(in the rows, 128 means zero)
Rows lie near named flat spaces through zero. A row that begins with a name and a colon came from that space; any other row is followed by the name of its block's space that it lies nearest.
mfnc: [ 85 133 107 152 148 125 105 115 140 116 126 140 142 159 130 133 112 156
 122 105 138 101 159  81 141 143 223 174 126 103 105 148 126]
mfnc: [149 122 109 168 122 134 110 118 127 113 157  89 116 112 135 142 110 114
 121 148 141 138 134 106 147 142 105 116 152 159 128 128 146]
qzrc: [143 117 103 173 124 162 150 138 159 165 147 123 109 134 123 101 110 145
 131 150 117 102 149 122 144 125 144 141 160 120 162 133 108]
qzrc: [161 130 104 121 134 168 142 123 131 122 137 118 113 135 119  99 106 135
 136 126 115 157 146 127 143 146  93 138 128 123 159 122 106]
jjcn: [173 119 123 115 123 141 162 134 150 163 145 137 122 156 117  99 132 117
 120 140 148 135 127 157 140 153 115 127 154 126 158 124 103]
qzrc: [150 145 159 109 157 138 125 108 101  85 110  99 124 117 124 115 125 123
 144 118 132 176 136 149 128 136  62 136 102 130 117 133 111]
nrph: [109 154 104 134 109 144  94 121 105  97 149 112 121 111 133 137 102 133
 131 110 110 152 158 100 125 144 126 127 128 159 107 153 144]
mfnc: [120 105 122 192 153 154 141 125 139 158 122 103 116 111 134 105 116 148
 130 150 117 104 127 110 142  87 147 140 126  93 146  98 124]
mfnc: [122 104  78 107 116 158 162 159 171 156 114 189 134 142 131 108 115 148
 125 129  86  87 122  99 128  98 168 130 109  83 183  96 117]
nrph: [184 101 119 139 116 107 147 140 184 143 163 145 129 164 120 132 136  92
 101 163 186  98 118 133 153 160 140 126 172 144 142 138 120]
jjcn: [ 62 119 117 181 121  85  48 108 114  88 161 123 110 123  84 172 145 137
 118 111 139 100 120  72 128 105 204 179 104 126  45 151 173]
qzrc: [140 131 134 100 146 108 107 106 103  75 111 106 135 128 129 159 131 121
 136 117 134 163 117 125 134 152  85 125 114 142 121 119 139]
nrph: [ 95 136 131 113 132 159 123 117  82 148 125 124 107 110  96  86 137 150
 137  96  89 167 119 139 109  87 119 146  75  88 114  98 125]
mfnc: [ 93 105 105 148 114 154 129 135 113 178 137 137  95 108  87 101 143 157
 134 123  75 119 100 124 116  64 144 144  96  83 139  84 137]
qzrc: [174 105 152 132 149  99 108 107 128  76 139 102 105 131  82 146 156 102
 131 144 164 148  95 141 144 132  63 152 111 133 106 124 129]
jjcn: [136 122 150 113 125 111 143 127 105 157 110 111 125 118 129 143 153 131
 141 137 115 139  98 172 118 127  84  99 146 139 150 107 133]
jjcn: [120 133 129 115  89 134 127 149 122 146 146 149 106 107 101 118 144 125
 134 127  98 126 117 149 103  99 105 119 118 139 123 138 132]
mfnc: [163 134  97  75 114 140 135 127 132 116 147 147 135 157 123 118 116 111
 114 113 140 163 134 125 138 174 113 121 129 138 145 123 122]
jjcn: [130 138 163 160 174 107 116 109 118  68  80  73 162  96 199 173 103 118
 138 148 149 129 140 107 140 135  96  96 136 153 120 130 142]
nrph: [ 85 114 127 124 142 100 133 138 135 131  74 149 158 123 164 170 134 152
 138 128 101  82 109 108 119 102 170 112 121 106 149 104 145]
nrph: [210 127 176 154 150 141 156 120 143 125 145  84 100 129 107  93 136 102
 139 166 172 152 137 188 145 150  36 137 159 150 135 155  84]
jjcn: [ 90 114 106 153  98 144 114 144 130 160 155 154  87 115  70 108 146 154
 136 122  81 100 115 121 111  72 158 163 103 100 117 127 133]
mfnc: [143 132 181 174 160 141 145 109  96 158 117  59 123  94 151 102 129 120
 132 151 148 158 125 167 131 111  79 106 140 130 122 108 121]
qzrc: [128 142 105 109 120 153 119 133 123  88 121 134 116 113 122 130 109 144
 150 115  84 142 146 113 122 126  92 135 109 136 142 142 122]
qzrc: [ 86 139 117  92 107  81  85 121  82  90 103 119 144 106 147 211 139 137
 144 108  91 140 103 114 110 141 110  90 130 170 122 120 181]
nrph: [ 97 127 163 128 117 137 172 168 161 198 115 190 140 127 133  75 146 127
 115 133 128  73 125 155  97  65 192 129 107  81 119 133 104]
jjcn: [139 117 125 126 130 119 137 145 167 109 119 158 140 135 137 137 125 117
 122 141 139  92 127 111 131 120 143 130 123 121 135 137 123]
qzrc: [ 97 123 129 146 124  91 101 131 133 102 114 131 136 116 137 181 136 136
 136 134 119  90 119 105 123 118 150 126 135 143 114 142 153]
qzrc: [135 108 158 136 169  86 138 111 150 144 120 131 172 172 156 129 140  98
  85 135 219 110 113 122 151 150 203 132 135 100 100 107 130]
nrph: [156 168 197  96 143 109 162 141 150 116  97 141 171 145 181 122 125 101
 129 135 180 122 166 179 116 172 116 105 161 161 117 192  89]
nrph: [111 108 105 121 138 116 101 121 132  87 126 147 137 129 119 144 127 119
 111 116 134 123 107  76 135 105 159 144  77  99 105  99 152]
jjcn: [ 93 171 126 130 151 175 114 114  87  85  96  96 148  88 183 112  74 147
 142 100  93 170 177  93 120 120 115 114  93 128 117 131 129]
jjcn: [118 139 123 117 152 123 113  97 100 118 122 104 146 151 142 134 118 135
 121 103 149 162 140 116 143 169 153 137 131 125 117 118 133]
mfnc: [126 118 122 111  98  96 106 145 142  95 136 159 111 122  92 168 154 123
 140 132 109 102 105 127 114 115 108 136 120 148 119 150 142]
qzrc: [142 138 133 101 123 147 124 133 125  93 133 143 110 116  98 106 129 121
 138 117 112 151 131 135 116 111  82 144  87 123 116 141 113]
nrph: [168  75  49 106 142  64  78  93 146  43 141 117 149 177 127 232 125 103
 100 133 174 134  82  45 186 204 139 127 143 149 148  77 185]
jjcn: [125 101 121 124 118 112 144 159 175 130 113 181 129 131 117 141 145 130
 131 146 112  66 104 119 120  89 149 134 114 105 147 125 125]
nrph: [134 152 145 105 136 125 137 115  96 133 105  98 135 132 148 142 128 144
 151 119 115 160 141 165 125 170  88 110 161 156 150 139 118]
mfnc: [126 141 150 126 145 129 145 128 129 135 105 123 152 130 165 122 118 127
 127 129 142 127 144 137 127 137 138 114 138 128 131 134 117]
mfnc: [137 122 112  94 109 158 138 123  91 170 152 126 100 124  87  86 143 128
 124 110 103 182 101 156 119 113  91 124 101 108 140  82 129]
[159 103  86 152 143 156 142 127 165 124 139 128 123 145 129 112 102 131
 119 145 134 115 136  91 160 134 141 144 132 106 163 107 117]
mfnc
[ 99 102 110 120 138  96 132 130 133 140  85 140 151 136 152 179 139 153
 136 131 103  91  96 110 130 119 162 112 136 110 164  88 151]
nrph
[131 132  68 153 111 184 130 150 165 100 136 146  98 116 116 118  86 167
 159 134  58  99 172  86 135 117 117 155 130 129 173 159 107]
qzrc
[ 87 165 154 131 130 168 121 126  84 129 116 114 113  87 124  87 118 151
 150 101  83 159 155 143  98  86 108 137  87 116 100 143 116]
nrph
[148 112 113 196 135 147 117 101 129 168 191  86  85 154  75  90 131 135
 115 138 163 140 140 130 160 149 154 178 160 119 113 131 116]
jjcn
[133 127 122 143 112 154 146 141 136 169 147 133 110 124 115  95 127 133
 127 136 116 122 134 143 124 114 129 129 138 122 141 130 115]
qzrc
[ 81 147 170 144 152 138 136 113  85 178 104 103 137 116 144  95 135 150
 131 109 124 144 135 156 111 103 159 129 116  99 105 115 121]
mfnc
[139 134 160 168 165 139 143 112 124 138 112  85 129 125 148 111 119 138
 139 143 146 132 148 146 141 135 117 135 150 124 133 135 106]
qzrc
[128 151 148 167 127 145 128 133 123 120 121  94 116  94 148 130 111 141
 155 145 105 123 161 142 121 125  89 118 157 162 133 168 117]
nrph
[117 126 134  94 131 110 141 133 133 144 109 157 152 149 140 132 139 126
 118 117 138 119 117 134 121 133 161 121 123 112 131 116 128]
nrph
[190 114 130  92 147  91 142 106 132 118 121 105 143 175 134 164 142 111
 126 140 174 154 109 157 158 208  87 114 178 156 163 116 122]
nrph
[126 129 134 127 139 117 122 119 121 114 117 117 137 129 139 144 127 128
 130 126 134 132 127 125 132 138 125 125 130 133 125 126 133]
qzrc
[116 111 123 148 150 151 147 127 137 159 115 133 122 132 120  97 127 150
 130 129 114 113 124 123 133  96 156 150 110  80 145 100 113]
mfnc
[148 116 150 145 155 135 123 100 104 133 142  91  97 132  81  99 148 129
 132 127 145 165 112 154 139 121  94 162 110 105 111 109 115]
mfnc
[ 77 155 104 124 107 148 114 152 132  97 104 158 133  99 150 146 100 163
 155 111  59  98 163  93 104 104 146 127 113 137 135 164 132]
qzrc
[137 130 135 196 126 125  84  96  87 116 173  45  96  93 115 143 125 113
 125 145 148 166 127 124 144 136  85 122 152 171  91 131 158]
mfnc
[135 126 109 141 160 110  68  95 116   4 116  88 135 108 141 189 101 117
 135 125 137 151 132  58 153 145  90 139  96 150 101 128 160]
nrph
[ 73 158 207 151 164  96 129 117  98 144  75 102 172 109 191 139 135 134
 131 122 154 114 142 153 106 114 170 107 135 127  85 146 130]
qzrc
[176  87  51 112 127 128 125 123 178 100 160 156 128 181 106 143 113 114
 101 134 155 120 115  71 173 172 155 150 133 114 164  98 134]
qzrc

Rows lie near named flat spaces through zero. A row that begins with a name and a colon came from that space; any other row is followed by the name of its block's space that it lies nearest.
jpdp: [123 130 142 131 112 180 138 134  75 134 121 107 147 151  77 128 119 135
 140 101 109 103 165 171  90 151 125  66 122 132 142 100 134]
hdcq: [129  84 119 103 155  61 138 149 151  90 127  70 190 134 156 143 121 133
 159  43 127 184 137 104  91 119 122 131 104 121 121 118 147]
gbcf: [124 109 140 129 144 117 155 113 126 135 140 108 142 121 111 118 152 115
 138 135 124 147 101 122 109 135 111 164 132 103 152 186 136]
gbcf: [129 117 123 140 112 118 141 135 121 140 119 130 128 122 123 142 147 131
 135 104 114 121 126 122 150 123 137 121 121 166 123 108 127]
rpjt: [121 113 153 110 160  90 119 115 145 140 114 155 155  90 135 153 122 128
 118 151  89 142 120 152 108 131 115 138 150 104  71 134 147]
gbcf: [132 155 116 119 146 111 139 144 158  73 111 131 137 136 210 122 122 106
 147 112 159 145 169 121 165 135 147 115 111 158  97  61 129]
rpjt: [153 133 146 107 151  79 125 113 117 183 163 147 159 133 135 135 105 140
 110 169  93 132 136 163 134 106 157 132 200 122 114 159 149]
pfcg: [142 130 114 132 110 128 127 134 116 145 155 117 121 151 123 122 121 143
 121 120 134 124 124 118 139 110 147 128 141 146 162 138 121]
gbcf: [130 150 118 113 133 174 111 134 130  87 165 100 121 169 142  96  84 142
 109 135 168 143 128 124  83 130 125 127 128  87 183 146 113]
gbcf: [126 107 119 139 101 142 145 144 112 128 144 108 131 138 111 141 135 153
 119  83 111 132 104 116 114 121 135 121 120 167 164 118 117]
gbcf: [129 110 120 137  96 145 134 145 102 139 141 110 132 142  99 143 126 158
 120  83 107 121 118 126 113 119 137 105 123 165 157 110 120]
jpdp: [127 153 110 134 113 154 119 142 153  95 140 153  93 132 177 126 114 141
  96 138 149 129 109 107 152 120 144 136 123 162 137  91 101]
rpjt: [130 133 113 152  84 169 103 126 102 166 127 133  81 139  67 120 133 140
 122 137 139  83 122 118 143 119 125 116 118 129 158 144 111]
rpjt: [148 161 101 129 106 155 111 139 118 123 161 113 102 178 141  98  98 140
 120 130 171 115 149 115 148 111 156 113 135 137 178 122 111]
rpjt: [139 139 129 135 146  79 156 113 152 140 124 153 122 108 173 121 164  95
 142 165 136 135 122 113 195 122 144 172 144 151 106 144 135]
rpjt: [145 146 130 142 103 151 104 106  86 205 139 143  95 144  57 109 127 129
 125 181 128  74 141 148 150 117 135 116 160 105 150 178 129]
jpdp: [117 141  94 148  67 209  83 160 112  99 106 119  78 155  95 128 103 156
 121  78 160  87 149 110 120 129 124  67  70 150 150  56  95]
hdcq: [135 165 140 138 116 189 138 114  76 150 130 124 116 161  85  95 127 109
 143 163 142  85 174 170 132 151 133  88 140 114 156 135 130]
pfcg: [124  77 157 102 169  43 106 107 148 177 119 142 174  76 102 167 126 138
 121 142  67 155  98 142  88 113 103 161 162  75  67 185 161]
pfcg: [120 118 125 106 147 112 102 138 169  92 140 134 136 116 168 143  94 152
  96 124 126 165  97 113  91 117 120 149 130 107 115 124 122]
rpjt: [128 109 127 131 120 106 131 133 132 144 132 137 133 114 127 150 135 144
 116 115 102 134 104 121 133 115 134 137 136 154 121 125 127]
rpjt: [ 92 103 140 121 139 160 123 140 139  68  88 110 147 105 116 146 125 128
 136  82 120 147 124 132  57 161  82 108  74  98 103  94 128]
gbcf: [117  98 110 153  80 150 146 155 128 122 143 131 108 118 124 162 147 171
  93  74  98 133  64  95 129 112 138 136 110 208 161  96  99]
hdcq: [144 137 122 128 128 133 132 118 101 147 144  89 130 166  96  91 129 111
 159 133 161 117 158 127 129 127 129 125 131  94 173 176 136]
hdcq: [119 127 120 122 127 147 123 144 141  85 129 116 130 134 149 131 111 140
 119 100 138 144 123 119 102 133 123 119 107 131 135  99 118]
hdcq: [122 177 126 137 102 232 111 129 114 106 161 156  75 153 129 104  93 151
  72 182 149 103 108 144 110 138 134 116 141 125 178 120  92]
jpdp: [123 136 116 139 100 170 115 139 121 120 133 133 100 138 117 128 119 146
 110 122 136 113 118 121 125 126 130 115 116 143 149 109 109]
pfcg: [145 118 116 139 109  85 102 119 118 195 115 137 111 123  87 133 143 125
 146 136 125  96 141 116 177 102 137 129 137 129 111 152 137]
hdcq: [139 100 152 106 166  67 154 111 128 160 166 117 180 119 131 137 129 134
 120 143  88 167 100 143  99 116 132 167 181 107 134 195 153]
hdcq: [104 136 152 144 125 162 135 118 132 128  91 187 106  79 125 152 152 119
 108 166  94 106 108 153 138 154 112 125 124 147  78  96 122]
jpdp: [123 141 123 122 142 106 104 130 159 106  85 150 121 108 162 134 125 107
 145 133 146 124 159 123 156 134 122 119 105 121  67  85 133]
jpdp: [131 182 119 135  96 220 148 157 101  79 155 138 110 175 173 117  95 151
  95 117 140 111 155 156 133 142 168  68 133 201 167  34  99]
rpjt: [145 136 125 127 133  87 127 120 140 160 144 155 122 121 153 132 130 129
 116 160 121 128 119 124 172 106 153 152 164 147 115 142 131]
gbcf: [123 103 154 122 158  74 152 114 132 147 100 138 167  90 127 151 158 106
 151 128  88 140 133 148 132 139 118 137 137 127  73 133 156]
jpdp: [123 147 154 135 122 179 152 117  98 145 148 159 122 125 115 130 129 137
  94 173  94 112 110 170 115 144 135 120 164 146 143 131 122]
pfcg: [130 108 113 134 114 122 139 140 122 122 137  92 134 143 116 126 138 135
 142  83 137 139 120 103 121 120 128 132 108 141 162 135 124]
pfcg: [136 173 105 150  96 166 117 135 121 123 107 150  78 147 142 109 133 111
 139 142 170  84 169 121 196 131 149  98 108 165 125  75 110]
jpdp: [124 105 145 126 128 146 161 126 104 137 170 107 153 135 103 133 130 153
 104 119  92 149  83 141  75 130 125 143 153 131 180 169 127]
gbcf: [132 131 132 132 144 102 146 113 134 137 115 127 130 119 133 114 156  95
 156 147 141 129 138 122 158 134 124 150 127 117 118 154 139]
hdcq: [110  78 116 128 151  71 134 130 168  91  84  80 148 101 126 129 169  95
 185  69 156 166 119  72 116 135  83 168  59  88 110 155 141]
hdcq: [138 115  97 121 122  96 112 148 144 108 130  86 135 153 143 122 117 133
 152  72 162 145 145  89 134 108 134 126 100 128 143 119 127]
pfcg: [119 118 119 124 129 142 137 143 141  84 139 100 135 138 146 125 122 137
 124  93 141 156 110 108  97 132 120 136 105 128 156 122 118]
pfcg: [133 140 132 122 131 127 125 129 129 132 135 147 130 128 146 134 115 135
 113 143 117 126 133 143 136 124 142 120 148 141 115 111 128]
jpdp: [150 122 105 147  92 134 131 123 104 180 181 103  97 162  84 104 138 147
 117 136 145 115  91  95 147  95 145 161 149 135 215 204 112]
pfcg: [125 134 137 124 136 148 140 124 122 118 145 124 133 135 130 120 122 130
 117 141 127 136 118 139 106 136 125 133 139 117 148 142 126]
[124 127 132 132 129 108 123 127 143 136 104 160 122 100 142 148 139 123
 125 137 111 122 126 130 154 127 130 130 128 148  83 103 130]
gbcf
[134 108 128 126 137  97 143 119 142 143 164 120 133 122 133 127 139 137
 111 140 120 156  75 105 122 109 129 183 151 122 161 190 126]
jpdp
[136 171 131 109 160  94  99 124 154 113  82 167 133 118 188 126 107  93
 152 160 149 114 206 154 178 137 141  94 131 119  36  61 147]
gbcf
[112 142 133 128 136 176 145 131 133  75 126 119 124 133 147 112 127 117
 126 129 149 140 125 130 102 155 113 127 105 117 146 115 117]
pfcg
[126 124 129 135 122 129 124 123 129 142 126 139 115 118 116 131 137 129
 122 140 123 121 113 123 135 125 124 139 130 128 127 141 125]
gbcf
[133 110 156 124 153  79 149 101 128 180 141 152 149  96 118 142 150 122
 118 173  83 139  95 146 133 121 128 169 176 118 109 188 147]
hdcq
[147  80 118 130 115  73 128 124 108 192 158  87 148 139  69 134 141 149
 140  95 108 135 102 104 120  93 132 153 146 120 169 202 140]
pfcg
[140 145 138 127 126 134 140 124 107 152 147 144 134 139 132 128 121 134
 115 151 110 116 139 156 141 125 152 114 164 151 132 121 131]
pfcg
[132 139 138 108 187  70 185 126 170  68 128 119 175 121 233 117 147  85
 156 127 145 186 143 124 152 143 140 163 132 142 102 112 147]
rpjt
[141 125 148 102 171  75 161 123 133 125 151 121 186 130 174 134 120 122
 132 130 102 166 139 154 119 127 147 137 170 133 112 134 153]
rpjt
[126  89 113 131 132  44 115 134 176 138  99 144 128  82 152 164 155 127
 137 100 114 148  99  82 167 102 124 167 109 151  74 122 133]
hdcq
[116 123 121 128 122 138 104 138 140 106  99 130 120 118 125 138 121 130
 133 106 135 123 138 120 118 134 113 110  96 121 103  94 124]
jpdp
[116  95 158 123 148 119 134 103 121 161 139 128 145  99  77 136 141 132
 115 158  90 141  80 142  75 134  95 165 150  74 134 209 140]
gbcf
[128 115 139 124 134 108 134 127 119 143 116 129 150 118 117 143 134 127
 139 116 104 127 140 144 125 131 128 114 133 134 104 119 142]
gbcf
[137 143 108 134 121 143 147 137 127  99 146  95 120 163 151  98 132 117
 145 110 172 136 139 104 144 128 140 133 111 140 177 129 118]
gbcf
[125 137 120 141 111 140 117 131 129 130 105 143 103 122 123 130 137 121
 134 129 138 106 139 121 156 130 128 116 110 143 113 103 121]
hdcq
[118 122 110 140 107 158 135 147 130  91 122 104 115 139 130 125 136 133
 134  83 148 132 121 102 121 134 122 121  87 149 155 101 111]
rpjt
[ 93 119 118 125 134 186 125 148 158  26 109  91 122 129 146 118 120 125
 131  80 168 161 111  98  61 160  84 130  54  94 150 102 107]
hdcq
[148 130 123 114 122 145 159 147  86 116 182  68 171 192 129 112  99 152
 132  76 129 146 153 145  91 123 158  93 148 150 200 122 132]
rpjt
[118 116 132 112 150 135 105 117 152 112 156 116 125 124 121 116 105 141
 100 155 140 158  80 112  69 124  99 174 134  56 157 198 121]
pfcg
[ 92 126  97 141 121 163 117 156 179  17  61 103  98 114 167 121 147  99
 165  62 196 143 139  69 126 158  87 124  14 124 108  56 105]
pfcg
[120 109 149 124 166  62 166 117 155 122  93 145 162  81 167 149 172  92
 156 129 102 153 128 132 156 141 121 155 126 144  63 119 153]
gbcf
[126 138 134 134 125 162 156 128 108 114 139 113 131 145 125 113 136 122
 132 125 134 127 132 139 118 144 130 120 126 137 160 128 124]
pfcg
